Here is a tiny trained network, its code and every weight. The questions are about switching its units off for an input and a class, where a switched-off unit gives its printed mean instead of its output.

import numpy as np


def w(rows, s, z=0):
    codes = np.array(rows[::2]) - 128.0
    scale = np.full(codes.shape[1], s)
    scale[-1] = z or s
    return codes * scale


def f(y):
    return y / 2 * (1 + np.tanh(0.7978845608 * (y + 0.044715 * y**3)))


def log_softmax(a):
    a = a - a.max(-1, keepdims=True)
    return a - np.log(np.exp(a).sum(-1, keepdims=True))


def net(x, mask):
    res = np.array(x, float).reshape(1, 8) / 4 @ E
    y = f(res @ A[0][:, :-1].T + A[0][:, -1])
    res = res + np.where(mask, y, B[0][:, -1]) @ B[0][:, :-1]
    return log_softmax(res[-1] @ U[:, :-1].T + U[:, -1])


A, B = {}, {}
E = w([
[131,188,153,162,230,137,191,14,85],'x0',
[148,110,71,135,75,29,232,113,151],'x1',
[131,58,186,123,212,65,105,143,92],'x2',
[221,97,90,87,93,137,163,83,40],'x3',
[93,167,38,123,106,186,86,148,111],'x4',
[78,139,154,42,182,122,196,113,124],'x5',
[130,127,179,163,161,75,169,44,254],'x6',
[196,138,142,65,83,117,171,163,173],'x7',
],0.0073)
A[0] = w([
[136,118,160,78,156,132,130,118,167,154],'N0',
[102,129,74,89,108,106,142,180,142,162],'N1',
[130,93,121,98,104,142,91,158,74,148],'N2',
[157,164,135,117,85,165,123,145,151,155],'N3',
[167,109,91,117,122,97,165,15,93,69],'N4',
[109,166,161,153,129,172,116,179,46,128],'N5',
[81,125,136,163,204,113,83,111,160,2],'N6',
[118,111,68,120,108,57,139,211,110,77],'N7',
[138,131,141,133,149,144,131,89,122,221],'N8',
[144,112,132,109,135,167,52,136,54,93],'N9',
[138,180,114,150,161,132,207,20,79,164],'N10',
[114,107,86,79,118,123,105,190,37,196],'N11',
[90,99,94,77,127,104,151,168,107,112],'N12',
[121,233,89,88,76,211,133,119,240,72],'N13',
[84,91,221,152,218,96,118,103,186,233],'N14',
[157,120,114,117,126,103,130,86,121,169],'N15',
[146,99,125,208,47,116,83,98,172,105],'N16',
[161,99,208,95,160,95,132,139,154,75],'N17',
[49,142,117,208,254,123,72,85,138,92],'N18',
[68,104,123,148,150,113,109,124,126,72],'N19',
[110,188,165,155,189,139,151,122,89,41],'N20',
[132,82,193,92,165,125,119,129,156,100],'N21',
[139,126,102,113,155,139,171,57,125,110],'N22',
[136,111,112,97,147,177,59,128,96,103],'N23',
[135,209,159,174,142,149,190,82,61,178],'N24',
[143,141,90,106,142,142,128,74,155,193],'N25',
[170,84,115,208,68,104,90,135,164,78],'N26',
[128,153,131,128,151,175,62,156,27,152],'N27',
[192,103,171,98,152,108,117,152,207,200],'N28',
[136,125,127,145,75,124,124,158,142,154],'N29',
],0.011,0.0022)
B[0] = w([
[90,124,167,147,159,101,123,126,118,166],'N0',
[123,138,123,120,103,146,180,120,180,169],'N1',
[121,109,51,112,116,125,136,132,142,181],'N2',
[125,123,116,148,125,115,101,127,184,158],'N3',
[203,57,109,133,141,106,160,121,132,208],'N4',
[87,126,141,119,120,191,78,135,101,186],'N5',
[170,196,90,142,148,135,123,109,153,183],'N6',
[121,189,154,115,77,171,198,121,124,180],'N7',
[138,131,134,136,144,146,148,159,95,160],'N8',
[83,112,56,129,152,108,89,113,83,195],'N9',
[176,62,179,120,159,197,155,129,98,236],'N10',
[72,136,45,132,124,157,170,120,109,211],'N11',
[123,158,118,147,132,156,194,138,155,160],'N12',
[110,35,145,128,160,116,75,123,251,212],'N13',
[157,234,106,118,194,59,139,135,127,251],'N14',
[150,95,119,131,128,105,139,136,116,159],'N15',
[184,149,154,124,48,89,68,137,99,185],'N16',
[66,136,149,109,159,81,150,128,103,191],'N17',
[214,242,97,122,149,173,94,137,172,240],'N18',
[149,154,103,135,135,151,133,111,156,153],'N19',
[127,167,210,151,98,180,116,132,128,179],'N20',
[85,140,143,134,146,68,137,125,99,180],'N21',
[157,98,138,140,152,131,159,127,115,181],'N22',
[91,115,88,138,156,137,103,135,79,181],'N23',
[148,100,185,121,150,207,127,136,96,205],'N24',
[163,97,124,131,152,115,118,140,141,160],'N25',
[152,128,162,144,51,102,86,117,74,186],'N26',
[60,104,88,126,143,166,67,133,67,217],'N27',
[83,108,165,130,117,57,128,132,78,202],'N28',
[129,122,135,133,77,120,109,110,136,159],'N29',
],0.023,0.012)
U = w([
[70,131,94,77,49,160,213,103,164,2],'0',
[73,153,167,85,182,42,157,123,103,98],'1',
[52,97,2,92,119,165,91,109,89,216],'2',
[132,112,120,136,4,96,101,83,127,106],'3',
[102,106,139,105,165,206,95,136,79,15],'4',
[164,216,112,133,212,117,96,118,148,75],'5',
[198,50,137,106,168,148,181,94,80,152],'6',
[82,76,135,116,123,117,88,103,250,190],'7',
],0.0076,0.0006)

Each question gives the input, the list of numbers given to net, and the class t.
The units are the neurons (one row each of A and B). Each row of codes is followed by its name. A weight is (code - 128) times the scale printed after its matrix; where a second scale follows, it is the last column's (A, B and U).
mask holds one flag per neuron, in row order. A switched-off neuron (its flag False) gives its mean, the last column of its row in B, instead of its output. The means were averaged over made-up inputs and are rounded, as every weight is.
A unit's drop is (log p(t) with every unit on - log p(t) with that unit switched off) / (log p(t) with every unit on - log p(t) with every unit switched off).
The circuit of an input: a set's keep is (log p(t) with only the set's units on - log p(t) with every unit switched off) / (log p(t) with every unit on - log p(t) with every unit switched off). Starting from the 12 units with the biggest drops (on a tie, the unit counted first), units are removed one at a time, each time the one whose removal leaves the highest keep (on an exact tie, the one counted first), for as long as the keep stays at least 0.8.
units of the circuit, in order: the units of the circuit, biggest drop first
most important unit: the unit with the biggest drop
k most important neurons: the k neurons with the biggest drops, biggest first
drop when u is switched off: that unit's drop, to one decimal
input [5,3,-2,-4,-3,2,-4,1], class 6: most important unit => N27
input [-6,-1,8,8,-7,-8,0,-1], class 3: 2 most important neurons => N26; N16
input [2,3,8,-8,-4,-4,4,6], class 1: 2 most important neurons => N28; N17
input [-8,6,-4,-5,-5,2,7,7], class 3: 4 most important neurons => N16; N26; N29; N28
input [-3,6,-5,2,6,4,0,-1], class 0: 3 most important neurons => N7; N1; N12
input [2,6,-4,-4,-4,-7,8,3], class 3: 2 most important neurons => N16; N26
input [-1,-5,-5,-3,-1,7,6,5], class 7: 2 most important neurons => N13; N3
input [-5,7,0,-3,-5,-3,-4,2], class 3: 2 most important neurons => N26; N16
input [-1,6,-3,-8,-3,2,-2,3], class 7: 2 most important neurons => N13; N11
input [-8,7,6,-7,-6,-6,1,-5], class 3: 2 most important neurons => N26; N16
input [3,6,7,-3,-8,-8,4,0], class 1: 3 most important neurons => N28; N17; N21
input [4,3,2,2,-8,-8,3,2], class 6: 2 most important neurons => N4; N10
input [-5,1,6,6,7,-1,8,3], class 3: drop when N14 is switched off => 0.1
input [1,6,-8,-5,3,4,8,-2], class 7: units of the circuit, in order => N13
input [6,6,-7,-7,-1,-3,4,3], class 7: drop when N13 is switched off => 1.9
input [-6,8,-6,-1,-2,6,5,3], class 7: drop when N13 is switched off => 0.9
input [6,-5,-2,7,-1,-6,-6,1], class 2: drop when N29 is switched off => 0.0
